Below is a small trained network, with its code and all its weights. Each question gives an input and a class and asks what happens when units are switched off, that is, made to give their printed mean instead of their output.

import numpy as np


def w(rows, s, z=0):
    codes = np.array(rows[::2]) - 128.0
    scale = np.full(codes.shape[1], s)
    scale[-1] = z or s
    return codes * scale


def f(y):
    return y / 2 * (1 + np.tanh(0.7978845608 * (y + 0.044715 * y**3)))


def log_softmax(a):
    a = a - a.max(-1, keepdims=True)
    return a - np.log(np.exp(a).sum(-1, keepdims=True))


def net(x, mask):
    res = np.array(x, float).reshape(1, 2) / 4 @ E
    y = f(res @ A[0][:, :-1].T + A[0][:, -1])
    res = res + np.where(mask, y, B[0][:, -1]) @ B[0][:, :-1]
    return log_softmax(res[-1] @ U[:, :-1].T + U[:, -1])


A, B = {}, {}
E = w([
[121,104,159,70,41,44,130,191,145],'x0',
[153,104,158,146,162,189,132,248,153],'x1',
],0.016)
A[0] = w([
[138,144,133,125,157,152,136,115,114,24],'neuron 0',
[123,112,160,112,129,116,113,131,131,210],'neuron 1',
[119,136,117,123,122,153,127,110,139,26],'neuron 2',
[127,124,104,149,109,109,116,110,152,111],'neuron 3',
[147,109,111,103,111,115,125,101,113,172],'neuron 4',
[116,120,120,122,74,90,143,194,113,148],'neuron 5',
[120,138,112,150,116,124,117,149,120,101],'neuron 6',
[135,131,146,121,97,109,123,254,136,143],'neuron 7',
[122,132,109,117,130,123,134,155,150,183],'neuron 8',
[121,116,153,126,131,163,126,108,133,180],'neuron 9',
[123,134,138,127,100,92,150,35,132,169],'neuron 10',
[121,103,122,130,109,154,139,182,135,134],'neuron 11',
[119,145,163,105,140,118,141,109,87,181],'neuron 12',
[140,127,141,135,138,165,130,67,137,247],'neuron 13',
[131,128,143,129,150,134,142,175,120,253],'neuron 14',
[124,135,123,145,183,155,131,152,123,235],'neuron 15',
[118,113,130,159,132,146,132,113,144,97],'neuron 16',
[133,117,160,132,114,116,103,93,145,118],'neuron 17',
],0.019,0.0046)
B[0] = w([
[156,102,145,145,167,127,143,160,131,156],'neuron 0',
[158,116,125,151,152,123,147,124,135,155],'neuron 1',
[122,118,136,133,128,114,152,152,135,135],'neuron 2',
[118,136,106,141,111,119,113,132,135,145],'neuron 3',
[121,147,100,131,139,119,77,118,116,161],'neuron 4',
[122,107,145,91,207,55,142,183,142,212],'neuron 5',
[105,118,126,139,111,105,165,119,137,129],'neuron 6',
[146,125,145,3,28,76,194,164,94,253],'neuron 7',
[149,109,137,116,131,136,150,132,124,152],'neuron 8',
[144,103,136,162,137,143,126,124,127,152],'neuron 9',
[101,172,117,142,57,135,30,77,118,222],'neuron 10',
[128,145,102,96,95,136,141,106,119,187],'neuron 11',
[111,130,118,149,137,105,104,125,132,151],'neuron 12',
[118,116,137,190,186,88,104,162,143,197],'neuron 13',
[140,132,122,133,111,186,171,93,133,191],'neuron 14',
[151,97,128,193,167,208,178,114,136,200],'neuron 15',
[135,135,133,145,141,152,154,154,138,149],'neuron 16',
[105,155,152,120,130,153,81,138,136,146],'neuron 17',
],0.025,0.023)
U = w([
[148,66,91,249,254,179,147,138,175,236],'0',
[120,98,128,52,156,39,163,211,123,41],'1',
[177,71,101,139,99,209,191,119,119,11],'2',
[65,162,54,192,142,127,46,96,140,241],'3',
],0.0092,0.0011)

Each question gives the input, the list of numbers given to net, and the class t.
The units are the neurons (one row each of A and B). Each row of codes is followed by its name. A weight is (code - 128) times the scale printed after its matrix; where a second scale follows, it is the last column's (A, B and U).
mask holds one flag per neuron, in row order. A switched-off neuron (its flag False) gives its mean, the last column of its row in B, instead of its output. The means were averaged over made-up inputs and are rounded, as every weight is.
A unit's drop is (log p(t) with every unit on - log p(t) with that unit switched off) / (log p(t) with every unit on - log p(t) with every unit switched off).
k most important neurons: the k neurons with the biggest drops, biggest first
drop of u: that unit's drop, to one decimal
input [0,5], class 2: most important neuron	neuron 14
input [-5,7], class 2: 3 most important neurons	neuron 5; neuron 14; neuron 11
input [5,-4], class 3: 2 most important neurons	neuron 7; neuron 10
input [-2,-1], class 0: 2 most important neurons	neuron 7; neuron 10
input [8,-6], class 3: 3 most important neurons	neuron 10; neuron 7; neuron 4
input [-5,-3], class 0: 2 most important neurons	neuron 7; neuron 13
input [-6,8], class 0: 2 most important neurons	neuron 15; neuron 7
input [-5,5], class 0: drop of neuron 7	0.1
input [-2,-2], class 3: drop of neuron 7	0.2
input [-7,-8], class 3: drop of neuron 10	0.4
